Here is a tiny trained network, its code and every weight. The questions are about switching its units off for an input and a target symbol, where a switched-off unit gives its printed mean instead of its output.

import numpy as np


def w(rows, s, z=0):
    codes = np.array(rows[::2]) - 128.0
    scale = np.full(codes.shape[1], s)
    scale[-1] = z or s
    return codes * scale


def norm(h):
    return h / np.sqrt((h * h).mean(-1, keepdims=True) + 1e-5)


def f(y):
    return y / 2 * (1 + np.tanh(0.7978845608 * (y + 0.044715 * y**3)))


def softmax(a):
    e = np.exp(a - a.max(-1, keepdims=True))
    return e / e.sum(-1, keepdims=True)


def log_softmax(a):
    a = a - a.max(-1, keepdims=True)
    return a - np.log(np.exp(a).sum(-1, keepdims=True))


def net(x, mask):
    ids = ['ΞΦΨαεζ'.index(c) for c in x.split()]
    T = len(ids)
    res = E[ids] + P[:T]
    r = norm(res)
    for j in range(2):
        rows = slice(3 * j, 3 * j + 3)
        q, k, v = (r @ M[0][rows].T for M in (Q, K, V))
        z = softmax(np.where(np.tri(T) > 0, q @ k.T / 3**0.5, -1e9)) @ v
        o = O[0][rows]
        res = res + np.where(mask[j], z, o[:, -1]) @ o[:, :-1]
    y = f(norm(res) @ A[0][:, :-1].T + A[0][:, -1])
    res = res + np.where(mask[2:26], y, B[0][:, -1]) @ B[0][:, :-1]
    return log_softmax(norm(res)[-1] @ U[:, :-1].T + U[:, -1])


Q, K, V, O, A, B = {}, {}, {}, {}, {}, {}
E = w([
[141,130,66,155],'Ξ',
[213,145,166,132],'Φ',
[201,59,184,115],'Ψ',
[132,213,186,170],'α',
[127,140,12,92],'ε',
[65,147,107,66],'ζ',
],0.011)
P = w([
[49,2,178,130],'0',
[174,158,118,81],'1',
[135,184,117,114],'2',
[118,182,99,131],'3',
[108,170,82,133],'4',
[149,157,108,121],'5',
[134,151,98,129],'6',
[154,141,117,123],'7',
[141,149,112,132],'8',
[134,154,114,144],'9',
[128,152,108,136],'10',
[101,142,101,148],'11',
],0.0052)
Q[0] = w([
[172,26,1,133],'h1',
[218,200,191,143],'h1',
[64,181,200,123],'h1',
[70,40,63,62],'h2',
[156,138,213,113],'h2',
[76,183,152,113],'h2',
],0.0064)
K[0] = w([
[206,194,49,100],'h1',
[129,97,108,204],'h1',
[2,39,193,146],'h1',
[160,114,111,161],'h2',
[118,82,179,173],'h2',
[107,178,118,220],'h2',
],0.0085)
V[0] = w([
[233,58,108,83],'h1',
[60,135,177,1],'h1',
[115,126,117,205],'h1',
[137,158,202,174],'h2',
[146,119,251,216],'h2',
[5,76,110,32],'h2',
],0.0061)
O[0] = w([
[89,177,90,74,139],'h1',
[42,52,158,184,147],'h1',
[200,170,1,171,107],'h1',
[113,135,110,147,64],'h2',
[125,120,104,157,1],'h2',
[143,173,104,159,176],'h2',
],0.0074,0.0071)
A[0] = w([
[69,134,145,73,70],'n1',
[173,170,162,213,190],'n2',
[125,87,179,143,193],'n3',
[109,78,191,109,209],'n4',
[188,104,169,67,169],'n5',
[118,151,91,245,194],'n6',
[170,99,182,77,250],'n7',
[96,143,70,80,194],'n8',
[73,87,128,187,189],'n9',
[174,132,53,110,166],'n10',
[132,96,150,112,128],'n11',
[183,122,168,102,134],'n12',
[198,170,80,135,178],'n13',
[95,172,84,113,99],'n14',
[137,136,41,146,216],'n15',
[91,151,121,137,123],'n16',
[73,162,150,119,209],'n17',
[105,152,79,146,124],'n18',
[114,120,56,109,88],'n19',
[164,131,118,184,124],'n20',
[161,2,113,120,200],'n21',
[107,146,135,130,65],'n22',
[59,129,125,129,88],'n23',
[132,185,157,159,147],'n24',
],0.01,0.0017)
B[0] = w([
[114,93,158,141,179],'n1',
[166,70,94,148,155],'n2',
[162,189,110,104,135],'n3',
[122,183,131,129,153],'n4',
[84,146,119,137,156],'n5',
[149,128,105,2,132],'n6',
[97,107,61,164,155],'n7',
[149,130,174,142,253],'n8',
[89,124,187,49,135],'n9',
[167,148,168,144,227],'n10',
[99,151,115,100,125],'n11',
[82,97,79,110,139],'n12',
[112,121,246,118,214],'n13',
[158,153,134,98,200],'n14',
[175,191,203,131,210],'n15',
[125,114,120,126,144],'n16',
[136,121,117,200,175],'n17',
[167,142,103,125,163],'n18',
[181,165,123,138,197],'n19',
[128,36,116,55,122],'n20',
[110,231,76,61,128],'n21',
[92,119,112,126,128],'n22',
[93,59,156,146,153],'n23',
[96,123,74,162,143],'n24',
],0.0064,0.0066)
U = w([
[148,120,62,254,136],'Ξ',
[117,153,110,179,4],'Φ',
[65,228,21,131,114],'Ψ',
[175,41,99,118,115],'α',
[201,210,182,132,177],'ε',
[30,116,211,175,146],'ζ',
],0.0074,0.0035)

Each question gives the input, a string of symbols that net reads in full, and the target symbol t.
The units are the heads (3 rows each of Q, K, V and O) and the neurons (one row each of A and B). Each row of codes is followed by its name. A weight is (code - 128) times the scale printed after its matrix; where a second scale follows, it is the last column's (O, A, B and U).
mask holds one flag per unit, heads first, then neurons. A switched-off unit (its flag False) gives its mean, the last column of its rows in O or B, instead of its output. The means were averaged over made-up inputs and are rounded, as every weight is.
A unit's drop is (log p(t) with every unit on - log p(t) with that unit switched off) / (log p(t) with every unit on - log p(t) with every unit switched off).
most important unit: the unit with the biggest drop
k most important neurons: the k neurons with the biggest drops, biggest first
which heads matter: for each layer, one digit per head in row order, 1 if its drop is at least 0.15 and else 0, layers parted by /
drop when u is switched off: that unit's drop, to one decimal
input ε Ψ ε ε α α ε Ξ ζ ε ε Φ, target Ξ: which heads matter => 00
input α ε α, target α: which heads matter => 11
input Φ ε α, target Ψ: which heads matter => 10
input ζ ε ζ Ξ ε α Φ ε Φ, target α: most important neuron => [n2]
input ε ε ε ε α α ζ α Φ, target α: which heads matter => 10
input ζ Φ α Φ ε ζ Ψ Φ ε α ε α, target ζ: which heads matter => 10
input ε ε Φ, target Ψ: which heads matter => 11
input α α Φ ε α ζ, target ζ: which heads matter => 00
input Φ ε ε ε ε ε Φ, target Ψ: 4 most important neurons => [n8 n5 n12 n7]
input Ψ Ψ Φ, target ζ: 3 most important neurons => [n13 n19 n18]
input α ε Φ α, target α: 2 most important neurons => [n6 n2]
input ε α ε ε Ξ Ξ ζ α, target Ξ: 3 most important neurons => [n2 n24 n15]
input α Φ Ψ ε Φ, target ζ: drop when h1 is switched off => 1.1
input α α Ψ, target Ψ: drop when n21 is switched off => 0.2
input ζ ε ζ ε ζ ζ, target ζ: drop when h1 is switched off => 0.3
input ε ε ε ε α ζ ε ζ Φ, target Ξ: most important unit => n7
